Below is a small trained network, with its code and all its weights. Each question gives an input and a target symbol and asks what happens when units are switched off, that is, made to give their printed mean instead of their output.

import numpy as np


def w(rows, s, z=0):
    codes = np.array(rows[::2]) - 128.0
    scale = np.full(codes.shape[1], s)
    scale[-1] = z or s
    return codes * scale


def norm(h):
    return h / np.sqrt((h * h).mean(-1, keepdims=True) + 1e-5)


def f(y):
    return np.maximum(y, 0)


def softmax(a):
    e = np.exp(a - a.max(-1, keepdims=True))
    return e / e.sum(-1, keepdims=True)


def log_softmax(a):
    a = a - a.max(-1, keepdims=True)
    return a - np.log(np.exp(a).sum(-1, keepdims=True))


def net(x, mask):
    ids = ['ΔΣΦαβεζηθλμπτψω'.index(c) for c in x.split()]
    T = len(ids)
    res = E[ids] + P[:T]
    u = 0
    for l in range(3):
        q, k, v = (norm(res) @ M[l].T for M in (Q, K, V))
        z = softmax(np.where(np.tri(T) > 0, q @ k.T / 2**0.5, -1e9)) @ v
        res = res + np.where(mask[u], z, O[l][:, -1]) @ O[l][:, :-1]
        u += 1
        y = f(norm(res) @ A[l][:, :-1].T + A[l][:, -1])
        res = res + np.where(mask[u : u + 4], y, B[l][:, -1]) @ B[l][:, :-1]
        u += 4
    return log_softmax(norm(res)[-1] @ U[:, :-1].T + U[:, -1])


Q, K, V, O, A, B = {}, {}, {}, {}, {}, {}
E = w([
[119,157,186,103,142,119,116,128,170,192,31,136],'Δ',
[149,172,170,140,114,110,149,176,141,127,151,195],'Σ',
[156,138,117,153,127,101,188,194,168,135,83,129],'Φ',
[87,152,189,65,133,107,196,107,139,152,192,92],'α',
[186,163,68,157,140,76,165,106,176,157,182,189],'β',
[189,146,103,93,115,174,101,186,187,121,108,99],'ε',
[149,129,131,165,110,83,79,163,171,154,89,130],'ζ',
[170,153,147,130,78,174,136,189,112,74,201,183],'η',
[147,139,103,134,125,142,49,75,143,108,100,196],'θ',
[103,186,139,169,126,138,59,179,134,76,101,131],'λ',
[109,88,150,184,89,209,155,115,186,112,148,115],'μ',
[124,100,173,104,203,105,174,95,141,3,110,149],'π',
[184,123,172,98,48,140,124,108,53,145,115,105],'τ',
[124,128,188,185,122,138,142,194,35,151,136,123],'ψ',
[59,143,93,113,63,168,136,139,110,153,146,174],'ω',
],0.018)
P = w([
[141,21,207,118,92,91,158,182,155,79,173,212],'0',
[135,70,162,156,86,83,90,173,193,86,165,122],'1',
[121,96,154,140,100,132,74,153,177,86,147,112],'2',
[111,136,156,157,101,146,91,130,149,99,127,121],'3',
[115,169,137,153,122,174,98,107,134,109,118,118],'4',
[136,193,106,179,139,176,120,76,117,133,103,106],'5',
[140,223,110,196,127,189,123,64,103,146,103,113],'6',
[164,254,95,213,130,203,131,32,82,169,102,113],'7',
],0.0089)
Q[0] = w([
[107,90,73,11,223,38,109,166,24,104,110,119],'0.h0',
[14,30,229,3,168,79,179,69,106,163,87,85],'0.h0',
],0.007)
K[0] = w([
[132,3,156,93,162,87,126,139,206,11,151,184],'0.h0',
[126,100,155,53,159,6,115,193,172,67,88,163],'0.h0',
],0.0062)
V[0] = w([
[68,111,128,183,105,229,162,60,255,69,105,139],'0.h0',
[61,167,38,43,76,79,126,181,122,137,151,195],'0.h0',
],0.0049)
O[0] = w([
[188,109,194,178,113,101,90,79,141,112,143,119,253],'0.h0',
[110,145,153,132,6,159,147,120,112,151,67,67,17],'0.h0',
],0.012,0.0031)
A[0] = w([
[83,71,122,119,116,65,198,134,156,143,134,93,4],'0.n0',
[77,122,148,165,126,159,101,120,168,153,47,204,137],'0.n1',
[128,97,17,120,206,117,112,152,115,101,196,156,190],'0.n2',
[195,61,107,162,3,192,124,100,3,168,130,59,104],'0.n3',
],0.0064,0.0021)
B[0] = w([
[153,109,90,140,78,108,127,101,118,126,193,72,188],'0.n0',
[114,181,74,129,138,56,92,137,186,128,134,112,253],'0.n1',
[59,136,135,165,136,192,78,175,122,116,99,135,226],'0.n2',
[47,93,178,148,104,83,168,52,124,133,2,126,234],'0.n3',
],0.011,0.0031)
Q[1] = w([
[249,111,124,255,72,121,83,166,94,92,60,239],'1.h0',
[70,69,138,137,108,136,116,106,163,89,222,50],'1.h0',
],0.0067)
K[1] = w([
[105,131,92,177,155,152,115,118,110,3,60,157],'1.h0',
[66,39,145,40,134,58,166,141,121,133,198,93],'1.h0',
],0.0067)
V[1] = w([
[169,201,152,78,158,95,115,162,132,215,130,99],'1.h0',
[101,223,134,137,181,140,162,94,123,3,122,110],'1.h0',
],0.0054)
O[1] = w([
[186,128,141,155,96,88,136,149,79,194,139,82,28],'1.h0',
[124,77,96,131,51,118,107,105,160,84,195,8,246],'1.h0',
],0.014,0.0011)
A[1] = w([
[181,242,67,88,125,112,49,140,204,228,67,135,60],'1.n0',
[141,188,125,115,89,100,146,107,129,254,75,115,39],'1.n1',
[83,54,80,106,93,242,248,120,152,140,107,173,91],'1.n2',
[219,129,116,129,96,177,151,173,127,172,156,173,2],'1.n3',
],0.0057,0.002)
B[1] = w([
[177,244,158,95,123,130,254,139,76,111,124,96,252],'1.n0',
[85,162,59,122,214,125,142,108,95,138,185,144,208],'1.n1',
[167,190,71,199,150,67,203,230,87,164,70,79,172],'1.n2',
[168,55,89,160,97,186,121,144,85,234,53,148,142],'1.n3',
],0.0075,0.0039)
Q[2] = w([
[153,238,171,220,68,152,253,82,112,54,178,27],'2.h0',
[93,176,3,197,117,207,73,220,163,4,160,151],'2.h0',
],0.0067)
K[2] = w([
[142,178,88,181,174,200,98,9,120,103,125,30],'2.h0',
[65,119,135,147,162,139,83,95,2,84,112,110],'2.h0',
],0.0079)
V[2] = w([
[117,57,143,1,140,113,188,78,137,122,96,173],'2.h0',
[129,73,193,184,165,160,173,173,130,163,161,115],'2.h0',
],0.0075)
O[2] = w([
[193,196,110,251,101,114,107,118,123,165,138,93,2],'2.h0',
[32,118,140,145,208,164,194,130,152,61,169,51,210],'2.h0',
],0.011,0.005)
A[2] = w([
[163,178,111,138,92,162,1,139,120,98,75,208,4],'2.n0',
[20,173,157,121,161,158,179,132,152,159,187,76,154],'2.n1',
[114,96,188,110,134,188,140,98,102,79,179,122,21],'2.n2',
[114,156,158,146,174,126,206,134,60,179,101,156,137],'2.n3',
],0.0077,0.0023)
B[2] = w([
[151,67,116,165,156,103,185,157,68,151,142,139,148],'2.n0',
[148,106,135,94,119,142,130,81,2,157,122,153,248],'2.n1',
[159,202,102,167,200,92,141,139,132,126,127,169,192],'2.n2',
[103,118,118,79,114,155,59,41,177,141,163,73,179],'2.n3',
],0.0099,0.011)
U = w([
[107,248,144,90,188,69,127,129,164,170,119,136,113],'Δ',
[114,184,64,230,141,152,90,160,87,164,134,128,251],'Σ',
[74,156,164,126,114,154,121,125,146,168,170,170,64],'Φ',
[117,135,174,142,87,67,187,130,81,130,224,11,138],'α',
[187,100,93,145,132,95,149,127,78,137,77,211,137],'β',
[117,206,117,132,71,126,254,150,122,51,127,197,9],'ε',
[106,83,94,128,175,92,203,141,164,173,120,113,126],'ζ',
[94,135,73,156,72,158,48,103,151,101,183,37,216],'η',
[100,91,108,34,73,103,80,151,151,96,152,158,169],'θ',
[107,139,132,119,133,131,123,125,127,133,137,148,48],'λ',
[21,151,75,110,230,171,124,166,82,124,123,141,152],'μ',
[160,140,196,171,219,107,117,76,161,62,144,177,83],'π',
[48,121,144,190,95,121,116,60,113,152,40,129,213],'τ',
[101,155,47,126,113,172,165,68,169,163,167,177,72],'ψ',
[189,135,162,121,134,217,124,136,124,136,90,93,113],'ω',
],0.0065,0.0024)

Each question gives the input, a string of symbols that net reads in full, and the target symbol t.
The units are the heads (2 rows each of Q, K, V and O) and the neurons (one row each of A and B). Each row of codes is followed by its name. A weight is (code - 128) times the scale printed after its matrix; where a second scale follows, it is the last column's (O, A, B and U).
mask holds one flag per unit, layer by layer, with each layer's heads first. A switched-off unit (its flag False) gives its mean, the last column of its rows in O or B, instead of its output. The means were averaged over made-up inputs and are rounded, as every weight is.
A unit's drop is (log p(t) with every unit on - log p(t) with that unit switched off) / (log p(t) with every unit on - log p(t) with every unit switched off).
The circuit of an input: a set's keep is (log p(t) with only the set's units on - log p(t) with every unit switched off) / (log p(t) with every unit on - log p(t) with every unit switched off). Starting from the 12 units with the biggest drops (on a tie, the unit counted first), units are removed one at a time, each time the one whose removal leaves the highest keep (on an exact tie, the one counted first), for as long as the keep stays at least 0.8.
circuit, biggest first: the units of the circuit, biggest drop first
unit that matters most: the unit with the biggest drop
top k neurons: the k neurons with the biggest drops, biggest first
k most important neurons of layer l: the k neurons of layer l with the biggest drops, biggest first
drop of u: that unit's drop, to one decimal
input Δ τ Δ α λ Σ, target θ: circuit, biggest first : [2.h0, 1.h0]
input ε η α ζ ψ η, target μ: top neuron : [0.n2]
input μ τ ψ ζ Φ, target μ: circuit, biggest first : [0.h0, 0.n2]
input ψ α ψ θ τ ω ψ, target τ: circuit, biggest first : [0.n3, 0.h0]
input μ α Δ μ, target π: circuit, biggest first : [0.h0, 2.n2]
input α Σ θ, target β: circuit, biggest first : [2.h0, 1.n0, 2.n0, 0.n1]
input τ Δ ε Δ μ τ μ ε, target Σ: 2 most important neurons of layer 2 : [2.n0, 2.n3]
input μ α τ λ μ, target Σ: top 2 neurons : [0.n3, 0.n1]
input τ α θ, target Σ: circuit, biggest first : [2.h0, 0.h0]
input θ β Φ α Φ ζ, target Δ: top 2 neurons : [1.n0, 0.n1]
input π ε Φ θ μ ψ ψ θ, target μ: circuit, biggest first : [0.h0, 2.h0]
input α ψ α ω λ, target τ: circuit, biggest first : [0.h0, 0.n3]
input ε τ η Φ, target Σ: circuit, biggest first : [2.h0, 0.n3]
input α Δ η, target ε: top 3 neurons : [0.n3, 1.n2, 2.n1]
input Φ ζ ψ ψ, target μ: circuit, biggest first : [0.h0]
input α α α ε, target ω: top 2 neurons : [1.n3, 0.n1]
input τ ζ Δ, target Δ: circuit, biggest first : [0.n1, 1.n0]
input α α ψ α ψ Σ, target μ: circuit, biggest first : [0.h0, 0.n2]
input Φ η Φ, target ε: top 2 neurons : [0.n3, 1.n2]
input ψ α α λ ε, target θ: unit that matters most : 2.h0
input τ Σ Δ ζ, target Δ: top 2 neurons : [1.n0, 2.n1]
input Δ ε ζ ψ τ Φ μ, target Σ: top 2 neurons : [1.n1, 0.n3]
input μ Φ Δ ω ε μ, target τ: drop of 0.n3 : 0.6
